Here is a tiny trained network, its code and every weight. The questions are about switching its units off for an input and a class, where a switched-off unit gives its printed mean instead of its output.

import numpy as np


def w(rows, s, z=0):
    codes = np.array(rows[::2]) - 128.0
    scale = np.full(codes.shape[1], s)
    scale[-1] = z or s
    return codes * scale


def norm(h):
    return h / np.sqrt((h * h).mean(-1, keepdims=True) + 1e-5)


def f(y):
    return np.maximum(y, 0)


def log_softmax(a):
    a = a - a.max(-1, keepdims=True)
    return a - np.log(np.exp(a).sum(-1, keepdims=True))


def net(x, mask):
    res = np.array(x, float).reshape(1, 7) / 4 @ E
    u = 0
    for l in range(2):
        y = f(norm(res) @ A[l][:, :-1].T + A[l][:, -1])
        res = res + np.where(mask[u : u + 7], y, B[l][:, -1]) @ B[l][:, :-1]
        u += 7
    return log_softmax(norm(res)[-1] @ U[:, :-1].T + U[:, -1])


A, B = {}, {}
E = w([
[70,117,115,155,145,158,145,121,149],'x0',
[226,156,77,203,121,67,128,137,120],'x1',
[113,159,101,98,97,42,92,206,208],'x2',
[167,57,75,56,77,167,3,116,113],'x3',
[184,190,146,169,214,185,134,159,65],'x4',
[136,141,122,107,174,106,125,179,132],'x5',
[147,93,184,23,56,130,135,121,120],'x6',
],0.0018)
A[0] = w([
[83,113,113,139,109,139,93,65,67,36],'L0N1',
[146,97,79,96,92,49,93,144,132,249],'L0N2',
[96,118,166,75,125,142,99,115,45,51],'L0N3',
[118,63,141,30,66,75,29,163,138,154],'L0N4',
[225,209,238,159,149,120,193,93,23,213],'L0N5',
[168,208,65,152,116,2,156,174,135,215],'L0N6',
[101,177,92,145,157,30,144,163,104,108],'L0N7',
],0.0028,0.0013)
B[0] = w([
[125,158,61,254,50,23,164,137,174,149],'L0N1',
[165,98,221,120,141,162,100,142,102,220],'L0N2',
[132,179,132,182,128,133,55,146,176,163],'L0N3',
[242,128,166,121,181,108,137,136,73,252],'L0N4',
[168,129,151,23,124,73,112,174,128,244],'L0N5',
[51,76,100,118,93,213,103,119,197,243],'L0N6',
[169,144,99,152,97,87,66,104,185,188],'L0N7',
],0.0033,0.0031)
A[1] = w([
[118,239,122,122,224,144,108,207,137,215],'L1N1',
[165,137,109,168,162,69,113,146,166,88],'L1N2',
[41,145,154,89,73,84,209,31,145,170],'L1N3',
[132,42,55,252,96,211,46,120,150,105],'L1N4',
[144,52,86,211,113,188,101,14,144,247],'L1N5',
[103,172,179,120,145,55,206,237,242,254],'L1N6',
[152,155,185,204,221,193,150,75,25,55],'L1N7',
],0.0032,0.00042)
B[1] = w([
[142,79,111,156,121,43,154,4,79,209],'L1N1',
[57,216,106,162,44,146,143,111,161,175],'L1N2',
[57,37,185,123,246,202,215,235,59,182],'L1N3',
[92,210,79,104,105,156,81,201,210,214],'L1N4',
[81,151,117,176,91,137,128,232,213,195],'L1N5',
[147,148,98,206,113,163,124,101,68,252],'L1N6',
[200,89,195,23,79,82,24,126,146,181],'L1N7',
],0.0037,0.0034)
U = w([
[103,132,63,59,194,156,126,75,130,3],'0',
[147,188,77,191,154,91,162,41,74,125],'1',
[116,174,61,158,75,175,57,197,222,154],'2',
[227,69,197,3,133,125,81,124,54,194],'3',
[62,64,168,147,179,209,217,181,84,111],'4',
],0.0068,0.0045)

Each question gives the input, the list of numbers given to net, and the class t.
The units are the neurons (one row each of A and B). Each row of codes is followed by its name. A weight is (code - 128) times the scale printed after its matrix; where a second scale follows, it is the last column's (A, B and U).
mask holds one flag per neuron, layer by layer. A switched-off neuron (its flag False) gives its mean, the last column of its row in B, instead of its output. The means were averaged over made-up inputs and are rounded, as every weight is.
A unit's drop is (log p(t) with every unit on - log p(t) with that unit switched off) / (log p(t) with every unit on - log p(t) with every unit switched off).
The circuit of an input: a set's keep is (log p(t) with only the set's units on - log p(t) with every unit switched off) / (log p(t) with every unit on - log p(t) with every unit switched off). Starting from the 12 units with the biggest drops (on a tie, the unit counted first), units are removed one at a time, each time the one whose removal leaves the highest keep (on an exact tie, the one counted first), for as long as the keep stays at least 0.8.
circuit, biggest first: the units of the circuit, biggest drop first
k most important neurons: the k neurons with the biggest drops, biggest first
top k neurons in layer l: the k neurons of layer l with the biggest drops, biggest first
drop when u is switched off: that unit's drop, to one decimal
input [8,-8,-5,1,8,-4,5], class 3: circuit, biggest first => [L1N7]
input [5,-5,-8,1,-4,6,6], class 4: top 2 neurons in layer 1 => [L1N3, L1N5]
input [6,3,2,-5,2,-3,7], class 4: circuit, biggest first => [L1N3, L0N4]
input [7,5,-6,1,-4,-8,0], class 2: 2 most important neurons => [L1N4, L1N5]
input [5,-3,6,7,8,-3,0], class 3: 2 most important neurons => [L0N6, L0N4]
input [-2,-5,4,-3,-4,-8,3], class 4: 3 most important neurons => [L1N3, L0N5, L1N7]
input [0,8,-8,1,-1,6,-4], class 2: circuit, biggest first => [L0N4, L1N4]
input [5,-6,6,-5,8,-7,1], class 1: top 2 neurons in layer 1 => [L1N1, L1N6]
input [7,-6,-6,3,-5,2,4], class 4: top 2 neurons in layer 0 => [L0N6, L0N7]
input [5,-5,4,-2,-8,-7,-1], class 4: drop when L1N3 is switched off => 0.2
input [7,-7,5,-6,-8,7,-2], class 4: drop when L1N3 is switched off => 0.4
input [0,-2,7,-6,7,-2,-7], class 1: drop when L1N4 is switched off => 0.1
